[[668 403 275 559 686 762]
 [814  41 392 419 342 728]
 [931 284 748 704 487 693]
 [768 790 576 769 137 187]
 [748 380 759 270 656 659]
 [342 794 859 220 483 306]] → 794

[[51 40 64 60 37 39 57 39 57 67 46 58]
 [70 50 46 53 41 35 45 56 82 41 33 52]
 [60 56 61 35 49 42 50 51 58 63 40 68]
 [66 66 29 12 57 40 33 62 62 32 28 95]
 [53 63 46 35 55 52 45 65 51 46 47 75]
 [37 64 54 54 62 61 53 61 25 54 64 58]
 [63 40 61 65 35 35 55 44 78 57 38 39]
 [47 43 69 66 38 45 61 44 51 71 55 56]] → 43

[[5843 5375 5000 4503 4860 4945 5231 5137 7109 5412 7052 5944 5682]
 [4659 5797 4954 5854 5589 4343 4144 6623 5689 5066 4982 5104 4817]
 [5536 5011 5542 7386 5506 5755 5624 4410 4132 5256 5589 5490 5444]
 [6570 6774 6571 5578 5380 4425 4497 5691 8233 5287 6914 6795 6577]
 [6350 6226 6083 4411 4770 5875 5836 4956 6647 4959 6896 6188 6285]
 [6680 6808 6633 4496 4082 4776 4774 4925 7457 4659 5575 6095 6239]
 [4726 6117 6261 3689 4974 5510 5412 5637 5113 5617 2971 4373 4313]
 [5703 5959 6106 6944 4503 5096 4869 4455 4380 4881 5007 4923 5496]] → 5959

[[ 386  746  135  513 -131  594   85   25   57  584  278]
 [-290 -539 -297 -383   79 -329 -276  104 -118 -286 -136]
 [ -58  312  271   -7 -331  236 -195 -523  128 -170  258]
 [-246    8  -11 -245  -35 -335  460 -215  100 -379 -168]
 [-115  179  108    0  -81 -140  362  -75  117 -192    7]
 [  -8 -235 -136   97  -57  224 -512  138 -241  347  -40]
 [ -83  284  154 -104  -26 -194  642 -250  196 -418    8]
 [-132    7    0 -212  -29 -272  414 -147 -112 -388 -115]
 [-180 -600 -215 -292    2 -126 -603   -5 -257 -276 -276]
 [-158 -511 -231 -347   44 -258 -432  101 -219  -98 -159]
 [ -69   94  141 -194  128 -288  258  -46   14 -363 -126]
 [  24   95 -353  260  109   -9 -297  -30   30 -285  -28]] → 95

[[-10  21  38   7  21   1   2  -5  -8   8  18  37  12]
 [ -2  25  -7   8  22 -11  -7  -2 -18 -17  13   4   4]
 [ 20 -27 -22  -6 -17  12  11  18  22  12 -15 -20  -7]
 [-13  -9  19  -9  -6   2   8  -3  -7  21   1  13   2]
 [ -1 -14  32  -5  -1  10   6   2  14  23  -2  26   3]
 [ -6  10  38   2  15   3   2  -4  -3  10  11  36   8]
 [ -7  18  37   9  21   1  -1  -5   1   6  15  37  11]] → 18

[[7 8 6 7 3 6 4 3 4 6 7 3 4 5]
 [4 4 2 3 6 4 5 7 7 4 4 7 6 5]
 [6 6 6 7 4 5 5 7 5 3 5 5 8 5]
 [6 7 7 7 5 6 7 4 3 4 6 6 5 3]
 [4 4 5 5 5 3 7 3 4 7 4 7 6 6]
 [4 5 4 5 3 3 4 6 6 7 5 4 7 8]
 [6 7 5 6 6 3 7 3 4 6 5 8 5 5]
 [6 6 6 6 7 5 8 3 4 5 6 7 4 3]
 [7 8 6 7 4 5 5 3 4 6 7 5 5 6]] → 8
---
[[-2.44 -4.05 -3.92  3.73  2.10 -2.27]
 [-0.28 -4.03 -4.73 -5.36  4.07  5.58]
 [ 1.25 -2.15  0.02 -5.01 -4.63 -1.79]] Answer: -1.79

[[-4.52 -1.07  4.43 -4.74  1.46  2.61]
 [ 1.70  3.84  3.06  1.11  3.12  1.10]
 [-5.22  1.32 -2.80 -4.20 -4.12 -5.87]] Answer: -5.87

[[-2.66 -1.32 -3.10  3.00 -0.80  2.93]
 [-2.83 -3.84  1.13 -2.83  4.00 -3.04]
 [-4.01  4.15  4.94  2.13 -3.11 -4.62]] Answer: -4.62

[[ 0.29  0.64  4.07 -1.28  3.30  3.33]
 [ 2.00  1.47  2.66 -1.24  2.08  1.38]
 [ 1.17  1.33  4.17 -0.64  3.69  3.13]] Answer: 3.13

[[-0.14  0.59 -0.84  0.25 -0.82 -2.42]
 [-0.16  0.49  1.41  0.47 -1.29 -4.62]
 [ 1.56  0.39 -1.10  0.19  0.87  2.28]] Answer: 2.28

[[-1.44  1.81  2.92  1.12  3.83  3.60 -0.30]
 [ 1.38  0.36  1.94 -0.66  4.18  0.49 -4.26]
 [ 0.49  5.39 -1.79  1.18  1.88 -0.77  1.42]] Answer: 1.42

[[-3.32 -1.13 -0.03 -1.48  0.52 -1.99  2.00]
 [-0.87  0.56 -0.11 -3.10  1.57 -1.01 -0.34]
 [-3.26  1.28  0.35 -2.33  1.80 -2.79  4.23]] Answer: 4.23
---
array([ 1.42,  2.99, -5.14,  1.60,  4.54,  4.17,  3.85]) -> -5.14

array([[ 0.27,  4.84,  1.66, -3.34],
       [-1.75,  5.00, -1.37, -1.18],
       [-1.69, -2.53,  1.23,  1.93]]) -> 1.23

array([0.78, 1.80, 4.68, 0.92]) -> 4.68

array([-2.76,  3.86, -5.18,  0.85]) -> -5.18

array([ 4.93, -3.98, -2.34, -3.20,  3.33]) -> -2.34

array([[-1.71, -4.86, -0.55,  2.27,  3.74],
       [-2.24, -4.33, -0.17,  2.53, -2.90],
       [-0.20,  3.54,  3.04,  0.05, -5.13]]) -> 3.04

array([ 1.12, -2.49,  1.42,  0.66,  1.37,  4.34]) -> 1.42

array([1.57, 4.12, 3.84, 4.22]) -> 3.84

array([ 3.75, -4.86, -0.98,  3.08,  3.05,  0.72, -0.32]) -> -0.98

array([ 0.54,  5.83, -1.22, -4.98]) -> -1.22
---
[[119  18 188 122]
 [ 90 158 117 196]] ans = 188

[[5163 3653 2998 9454 2376]
 [3329 1681 2836 4838 3788]
 [2833 3451 2545 4688 1994]] ans = 4838

[[321 353 249 321 384 112]
 [203 588 103 203 159 187]
 [558 474 661 558 404 794]] ans = 159

[[ 66 119  86 182 243  39]
 [ 76 136  98 152 198  11]] ans = 243

[[3 5 5 6 8 5]
 [9 7 2 9 4 5]
 [3 6 8 2 7 6]] ans = 4

[[-16 -15 -32 -41  -2 -23]
 [ 35  38 -45  34  37  37]] ans = -2

[[86 59 88 65 82 22]
 [84 36 69 72 31 51]] ans = 82

[[6 8 7 6 5 3 0]
 [4 8 6 4 1 4 2]
 [4 3 0 3 1 3 3]] ans = 4
---
-2.72	4.26	-1.20	-0.85	-2.09	0.86	-5.53 → -5.53
4.72	-3.90	1.39	4.95	-1.71	2.62	1.98 → 1.98
-4.46	4.77	1.26	1.99 → 1.99
-1.61	1.40	3.37	-5.17	4.35	-0.49 → -0.49
-2.50	2.72	-2.98	5.59	-1.59 → -1.59
5.28	-4.74	-0.13	-1.59 → -1.59
0.97	4.89	3.46	4.33	-0.19 → -0.19
0.65	-1.44	2.96	-2.07	1.40	4.67	-1.93 → -1.93
